[[ -3 -10   2   0]
 [ -1   3   1   1]
 [  0  -5  -1  -1]
 [  0 -35   0   0]
 [ -1  12   0   0]]
->
[[ -3 -10]
 [ -1   3]
 [  0  -5]]

[[-32   8  -9  -8  24]
 [-35  22  -6 -42   2]
 [ 32  13  -5 -22 -30]]
->
[[-32   8]
 [-35  22]
 [ 32  13]]

[[  3  -3   1  -3]
 [-28   5   0   5]
 [ 36  -1   0  -2]]
->
[[  3  -3]
 [-28   5]
 [ 36  -1]]

[[ 2 32 27]
 [36 23  1]
 [43 11  1]
 [ 0  1 27]
 [25 34  3]]
->
[[ 2 32]
 [36 23]
 [43 11]]

[[ -5   8  -6  -3]
 [ 16 -37  19  15]
 [-12  31 -15 -14]
 [ -1   0  -1  -1]
 [ -3   4  -3  -2]]
->
[[ -5   8]
 [ 16 -37]
 [-12  31]]

[[ 22   0 -30]
 [ 32  26  26]
 [ 33  23  16]
 [ 22  13 -11]
 [ 28   6  -9]]
->
[[22  0]
 [32 26]
 [33 23]]

[[  5   2  35 -35]
 [-15  24 -37 -29]
 [-23  13 -26  34]
 [ -7 -41  36  14]
 [ 12   3 -27  37]]
->
[[  5   2]
 [-15  24]
 [-23  13]]

[[-22  18  -2 -27]
 [ -7  25   8 -31]
 [-33  40   9 -26]]
->
[[-22  18]
 [ -7  25]
 [-33  40]]

[[  1   6]
 [  3  15]
 [-37 -12]
 [ 11  12]]
->
[[  1   6]
 [  3  15]
 [-37 -12]]
---
[[ -6  -2  -5]
 [ 34 -17 -12]
 [-42  14  -5]
 [ -5   4   7]
 [ -5   7  12]
 [ 11  -8 -10]
 [ -5   1  -5]]
->
[[ 34 -17 -12]
 [ 11  -8 -10]
 [ -6  -2  -5]
 [ -5   1  -5]
 [ -5   4   7]
 [ -5   7  12]
 [-42  14  -5]]

[[ 41 -13   6   0  27]
 [-27 -18  15  21 -17]]
->
[[-27 -18  15  21 -17]
 [ 41 -13   6   0  27]]

[[ 39  44 -43 -10]
 [ 36 -35  31  18]
 [ 27  41  28   7]
 [ 39  31 -39  41]
 [-18  37  34  -4]
 [-20 -43  19  43]
 [-19  19  42 -42]
 [ -5  16  38 -24]
 [ 27 -24 -12  -1]
 [ 44  14   3 -36]
 [-37  43 -14  16]
 [  3  17  32  -2]]
->
[[-20 -43  19  43]
 [ 36 -35  31  18]
 [ 27 -24 -12  -1]
 [ 44  14   3 -36]
 [ -5  16  38 -24]
 [  3  17  32  -2]
 [-19  19  42 -42]
 [ 39  31 -39  41]
 [-18  37  34  -4]
 [ 27  41  28   7]
 [-37  43 -14  16]
 [ 39  44 -43 -10]]

[[ 12   5  -9 -27 -41 -41 -24]
 [-39 -16   7  19  22  19  15]]
->
[[-39 -16   7  19  22  19  15]
 [ 12   5  -9 -27 -41 -41 -24]]

[[ 20   9  33  10  17  10  19  19  19]
 [  2 -26 -26 -13   8   5  12  31  12]
 [-36 -22   4 -25   8  -7  12  -8  12]]
->
[[  2 -26 -26 -13   8   5  12  31  12]
 [-36 -22   4 -25   8  -7  12  -8  12]
 [ 20   9  33  10  17  10  19  19  19]]

[[ -9 -16  23   3 -11  21 -25 -25 -16  13]
 [-13  21  -2 -22  18  29  -6 -13 -22 -12]
 [  1  28 -21 -36   9  10   6   9  -2 -15]
 [ 12  13 -22  -1   4 -24  23  26  21 -10]
 [ 10   3 -13 -42 -27   4 -10   9   9   4]
 [ 11 -19   2  29 -11 -30   9  14  20  10]
 [ -5 -24  23  40   0  -7  -4 -12  -2  12]]
->
[[ -5 -24  23  40   0  -7  -4 -12  -2  12]
 [ 11 -19   2  29 -11 -30   9  14  20  10]
 [ -9 -16  23   3 -11  21 -25 -25 -16  13]
 [ 10   3 -13 -42 -27   4 -10   9   9   4]
 [ 12  13 -22  -1   4 -24  23  26  21 -10]
 [-13  21  -2 -22  18  29  -6 -13 -22 -12]
 [  1  28 -21 -36   9  10   6   9  -2 -15]]

[[-12   6 -40]
 [ -7  13  39]
 [-13 -38  14]
 [-15 -15  36]]
->
[[-13 -38  14]
 [-15 -15  36]
 [-12   6 -40]
 [ -7  13  39]]

[[  8 -21 -14   0 -23   1  11  15   6   0   4]
 [ -8  34  10  -1  30   1 -21 -23 -13   6  -7]
 [ -7   6  15   1  13  -2  -1  -7   1  -5  -2]]
->
[[  8 -21 -14   0 -23   1  11  15   6   0   4]
 [ -7   6  15   1  13  -2  -1  -7   1  -5  -2]
 [ -8  34  10  -1  30   1 -21 -23 -13   6  -7]]

[[ 18   2   0   0   3 -21  17  23]
 [ 17 -24 -21   0  32 -18 -13   2]]
->
[[ 17 -24 -21   0  32 -18 -13   2]
 [ 18   2   0   0   3 -21  17  23]]
